Here is a tiny trained network, its code and every weight. The questions are about switching its units off for an input and a class, where a switched-off unit gives its printed mean instead of its output.

import numpy as np


def w(rows, s, z=0):
    codes = np.array(rows[::2]) - 128.0
    scale = np.full(codes.shape[1], s)
    scale[-1] = z or s
    return codes * scale


def f(y):
    return y / 2 * (1 + np.tanh(0.7978845608 * (y + 0.044715 * y**3)))


def log_softmax(a):
    a = a - a.max(-1, keepdims=True)
    return a - np.log(np.exp(a).sum(-1, keepdims=True))


def net(x, mask):
    res = np.array(x, float).reshape(1, 6) / 4 @ E
    y = f(res @ A[0][:, :-1].T + A[0][:, -1])
    res = res + np.where(mask, y, B[0][:, -1]) @ B[0][:, :-1]
    return log_softmax(res[-1] @ U[:, :-1].T + U[:, -1])


A, B = {}, {}
E = w([
[127,129,125,130,127],'x0',
[127,126,132,126,129],'x1',
[37,1,113,153,134],'x2',
[197,84,168,230,191],'x3',
[243,52,73,93,74],'x4',
[131,115,198,149,8],'x5',
],0.0069)
A[0] = w([
[146,110,159,161,28,94],'N1',
[197,69,60,96,90,52],'N2',
[88,153,81,77,86,55],'N3',
[143,108,159,140,52,92],'N4',
[39,68,80,207,102,161],'N5',
[132,130,190,142,40,96],'N6',
[51,46,121,149,142,193],'N7',
[169,134,184,215,178,164],'N8',
[127,131,11,108,189,124],'N9',
[175,81,121,100,61,85],'N10',
[80,2,92,115,110,128],'N11',
[45,189,189,193,131,4],'N12',
[77,155,92,66,88,88],'N13',
[94,156,115,29,112,135],'N14',
[96,145,91,46,96,71],'N15',
[198,67,48,133,83,70],'N16',
[133,135,64,107,206,154],'N17',
[224,81,69,97,97,84],'N18',
[144,130,70,164,167,53],'N19',
[95,139,103,42,99,62],'N20',
[137,135,85,101,204,203],'N21',
[154,126,31,85,215,140],'N22',
[89,51,82,150,115,143],'N23',
[106,138,181,162,52,63],'N24',
[131,116,194,136,49,61],'N25',
[49,200,91,69,90,104],'N26',
[55,156,205,145,160,79],'N27',
[138,124,51,99,209,149],'N28',
[189,115,188,209,181,117],'N29',
[190,215,160,99,133,158],'N30',
],0.0074,0.0035)
B[0] = w([
[94,145,181,197,127,189],'N1',
[20,179,115,113,250,200],'N2',
[126,45,98,235,178,169],'N3',
[83,161,180,207,141,165],'N4',
[161,197,79,112,73,239],'N5',
[122,131,164,241,123,190],'N6',
[169,181,93,133,66,254],'N7',
[174,58,35,174,123,217],'N8',
[86,128,225,188,102,220],'N9',
[79,137,158,151,172,182],'N10',
[148,194,77,130,86,244],'N11',
[49,152,120,96,255,193],'N12',
[161,13,99,212,158,195],'N13',
[155,57,92,196,106,223],'N14',
[134,76,109,221,157,187],'N15',
[53,159,78,68,246,205],'N16',
[99,121,181,180,75,213],'N17',
[56,186,110,103,200,224],'N18',
[105,89,164,200,144,130],'N19',
[128,63,105,187,162,178],'N20',
[143,130,202,161,59,225],'N21',
[81,156,181,209,85,243],'N22',
[129,193,114,130,98,202],'N23',
[71,120,185,186,160,166],'N24',
[68,119,185,214,120,169],'N25',
[149,68,63,172,136,249],'N26',
[100,159,68,64,206,197],'N27',
[100,141,224,196,82,222],'N28',
[156,30,45,227,118,208],'N29',
[155,187,36,162,69,249],'N30',
],0.0061,0.004)
U = w([
[65,151,107,104,253,95],'0',
[140,113,130,126,104,255],'1',
[159,6,81,159,133,63],'2',
[98,124,241,161,87,50],'3',
[144,128,123,105,103,232],'4',
[165,207,60,117,55,37],'5',
[175,52,197,10,109,111],'6',
],0.012,0.0095)

Each question gives the input, the list of numbers given to net, and the class t.
The units are the neurons (one row each of A and B). Each row of codes is followed by its name. A weight is (code - 128) times the scale printed after its matrix; where a second scale follows, it is the last column's (A, B and U).
mask holds one flag per neuron, in row order. A switched-off neuron (its flag False) gives its mean, the last column of its row in B, instead of its output. The means were averaged over made-up inputs and are rounded, as every weight is.
A unit's drop is (log p(t) with every unit on - log p(t) with that unit switched off) / (log p(t) with every unit on - log p(t) with every unit switched off).
The circuit of an input: a set's keep is (log p(t) with only the set's units on - log p(t) with every unit switched off) / (log p(t) with every unit on - log p(t) with every unit switched off). Starting from the 12 units with the biggest drops (on a tie, the unit counted first), units are removed one at a time, each time the one whose removal leaves the highest keep (on an exact tie, the one counted first), for as long as the keep stays at least 0.8.
circuit, biggest first: the units of the circuit, biggest drop first
top k neurons: the k neurons with the biggest drops, biggest first
drop when u is switched off: that unit's drop, to one decimal
input [-3,-3,7,-2,-5,2], class 5: circuit, biggest first	N5, N7, N11
input [-1,7,-8,6,-2,0], class 5: circuit, biggest first	N30
input [3,2,7,4,7,6], class 0: circuit, biggest first	N16, N2, N18
input [1,2,-6,-4,-6,4], class 0: circuit, biggest first	N12, N27
input [-7,-1,8,-7,1,3], class 5: circuit, biggest first	N11, N5
input [5,7,8,-1,7,-3], class 5: top 4 neurons	N11, N7, N5, N23
input [-6,-2,7,-6,-2,-8], class 3: top 2 neurons	N9, N28
input [-2,-4,8,3,0,6], class 5: circuit, biggest first	N5, N11, N7
input [0,0,-6,-7,7,2], class 0: top 3 neurons	N2, N18, N16
input [4,8,4,-7,8,1], class 0: circuit, biggest first	N2, N16
input [-7,-2,-3,-8,-3,8], class 2: top 2 neurons	N26, N13
input [-4,2,4,-6,-2,-1], class 2: circuit, biggest first	N13, N26, N14
input [-3,1,-3,6,-8,5], class 0: top 2 neurons	N12, N27
input [-5,2,-3,-7,-7,4], class 0: circuit, biggest first	N12
input [0,6,0,-2,-6,4], class 0: circuit, biggest first	N12, N27
input [-4,5,7,-1,5,8], class 3: top 3 neurons	N1, N25, N4
input [-4,1,2,8,-4,2], class 2: top 2 neurons	N29, N8
input [3,-8,6,1,6,-7], class 4: top 2 neurons	N11, N7
input [-6,-8,-7,2,-5,-8], class 3: drop when N28 is switched off	0.1
input [2,7,-2,8,-2,-7], class 2: circuit, biggest first	N29
input [2,-5,-7,-1,-6,-5], class 5: drop when N2 is switched off	0.2
input [0,-1,-4,-6,0,-2], class 2: drop when N15 is switched off	0.1
